Below is a small trained network, with its code and all its weights. Each question gives an input and a class and asks what happens when units are switched off, that is, made to give their printed mean instead of their output.

import numpy as np


def w(rows, s, z=0):
    codes = np.array(rows[::2]) - 128.0
    scale = np.full(codes.shape[1], s)
    scale[-1] = z or s
    return codes * scale


def f(y):
    return np.maximum(y, 0)


def log_softmax(a):
    a = a - a.max(-1, keepdims=True)
    return a - np.log(np.exp(a).sum(-1, keepdims=True))


def net(x, mask):
    res = np.array(x, float).reshape(1, 4) / 4 @ E
    y = f(res @ A[0][:, :-1].T + A[0][:, -1])
    res = res + np.where(mask, y, B[0][:, -1]) @ B[0][:, :-1]
    return log_softmax(res[-1] @ U[:, :-1].T + U[:, -1])


A, B = {}, {}
E = w([
[107,166,191,61,96,42,66],'x0',
[254,69,74,74,214,102,70],'x1',
[34,248,40,147,195,113,95],'x2',
[174,160,91,178,83,26,220],'x3',
],0.0092)
A[0] = w([
[164,147,55,159,60,33,198,38],'N0',
[159,124,135,119,162,227,31,167],'N1',
[75,222,69,144,177,96,59,86],'N2',
[63,169,214,101,66,118,147,201],'N3',
[58,155,194,174,116,138,198,89],'N4',
[153,92,66,196,177,189,185,87],'N5',
[96,118,86,201,120,218,182,74],'N6',
[74,146,158,193,73,187,158,94],'N7',
[111,146,169,76,101,77,84,62],'N8',
[151,156,107,192,49,88,202,138],'N9',
[63,140,225,114,166,228,141,128],'N10',
[81,123,155,83,103,40,86,104],'N11',
[133,103,105,178,143,208,142,8],'N12',
[44,103,203,125,160,208,53,162],'N13',
[172,2,238,109,29,151,146,44],'N14',
[67,171,52,147,190,128,110,17],'N15',
[191,84,89,91,251,76,97,219],'N16',
],0.0092,0.0018)
B[0] = w([
[102,178,15,177,87,51,79,219],'N0',
[60,185,67,110,64,48,98,203],'N1',
[188,90,113,170,40,249,205,224],'N2',
[138,172,188,11,161,132,217,197],'N3',
[119,101,66,8,187,118,181,201],'N4',
[203,253,230,127,111,110,93,204],'N5',
[234,254,216,130,136,121,170,205],'N6',
[183,100,147,56,234,113,215,202],'N7',
[237,229,223,216,118,157,35,170],'N8',
[124,148,57,163,111,46,87,211],'N9',
[39,140,54,86,111,64,97,195],'N10',
[193,208,197,143,112,164,103,176],'N11',
[218,222,168,197,99,86,34,171],'N12',
[60,189,68,140,78,33,101,210],'N13',
[159,94,54,158,21,210,178,252],'N14',
[224,30,94,132,29,197,167,205],'N15',
[143,97,142,11,207,68,241,244],'N16',
],0.0065,0.013)
U = w([
[151,85,78,133,49,250,170,98],'0',
[135,118,135,49,178,113,185,133],'1',
[87,147,61,138,95,70,94,89],'2',
[175,185,234,140,113,147,106,122],'3',
[117,119,132,124,130,133,154,255],'4',
[93,80,169,197,163,183,75,58],'5',
[101,75,155,163,209,198,107,56],'6',
],0.014,0.0084)

Each question gives the input, the list of numbers given to net, and the class t.
The units are the neurons (one row each of A and B). Each row of codes is followed by its name. A weight is (code - 128) times the scale printed after its matrix; where a second scale follows, it is the last column's (A, B and U).
mask holds one flag per neuron, in row order. A switched-off neuron (its flag False) gives its mean, the last column of its row in B, instead of its output. The means were averaged over made-up inputs and are rounded, as every weight is.
A unit's drop is (log p(t) with every unit on - log p(t) with that unit switched off) / (log p(t) with every unit on - log p(t) with every unit switched off).
The circuit of an input: a set's keep is (log p(t) with only the set's units on - log p(t) with every unit switched off) / (log p(t) with every unit on - log p(t) with every unit switched off). Starting from the 12 units with the biggest drops (on a tie, the unit counted first), units are removed one at a time, each time the one whose removal leaves the highest keep (on an exact tie, the one counted first), for as long as the keep stays at least 0.8.
units of the circuit, in order: the units of the circuit, biggest drop first
unit that matters most: the unit with the biggest drop
k most important neurons: the k neurons with the biggest drops, biggest first
drop of u: that unit's drop, to one decimal
input [-2,-3,6,5], class 0: 2 most important neurons	(N2 N15)
input [-2,5,7,-4], class 0: units of the circuit, in order	(N2)
input [-7,-5,6,-3], class 3: 4 most important neurons	(N6 N14 N5 N12)
input [-8,-8,4,4], class 1: 3 most important neurons	(N4 N7 N8)
input [-8,7,1,-7], class 3: 3 most important neurons	(N5 N12 N4)
input [2,-7,0,-8], class 2: 3 most important neurons	(N13 N10 N16)
input [1,6,-2,-8], class 2: 2 most important neurons	(N1 N13)
input [-2,5,-6,8], class 2: 2 most important neurons	(N0 N2)
input [6,-6,-6,2], class 0: 3 most important neurons	(N14 N16 N5)
input [8,-8,-7,0], class 1: 4 most important neurons	(N3 N4 N7 N2)
input [-4,-4,6,2], class 0: 2 most important neurons	(N15 N2)
input [-7,6,5,-3], class 3: 2 most important neurons	(N5 N12)
input [-5,8,-3,-7], class 1: 2 most important neurons	(N16 N0)
input [-7,0,-4,2], class 3: unit that matters most	N5
input [-1,6,-4,-7], class 2: drop of N4	0.1
input [-6,3,-3,1], class 3: drop of N6	0.0
input [4,-8,-3,-4], class 1: drop of N3	0.2
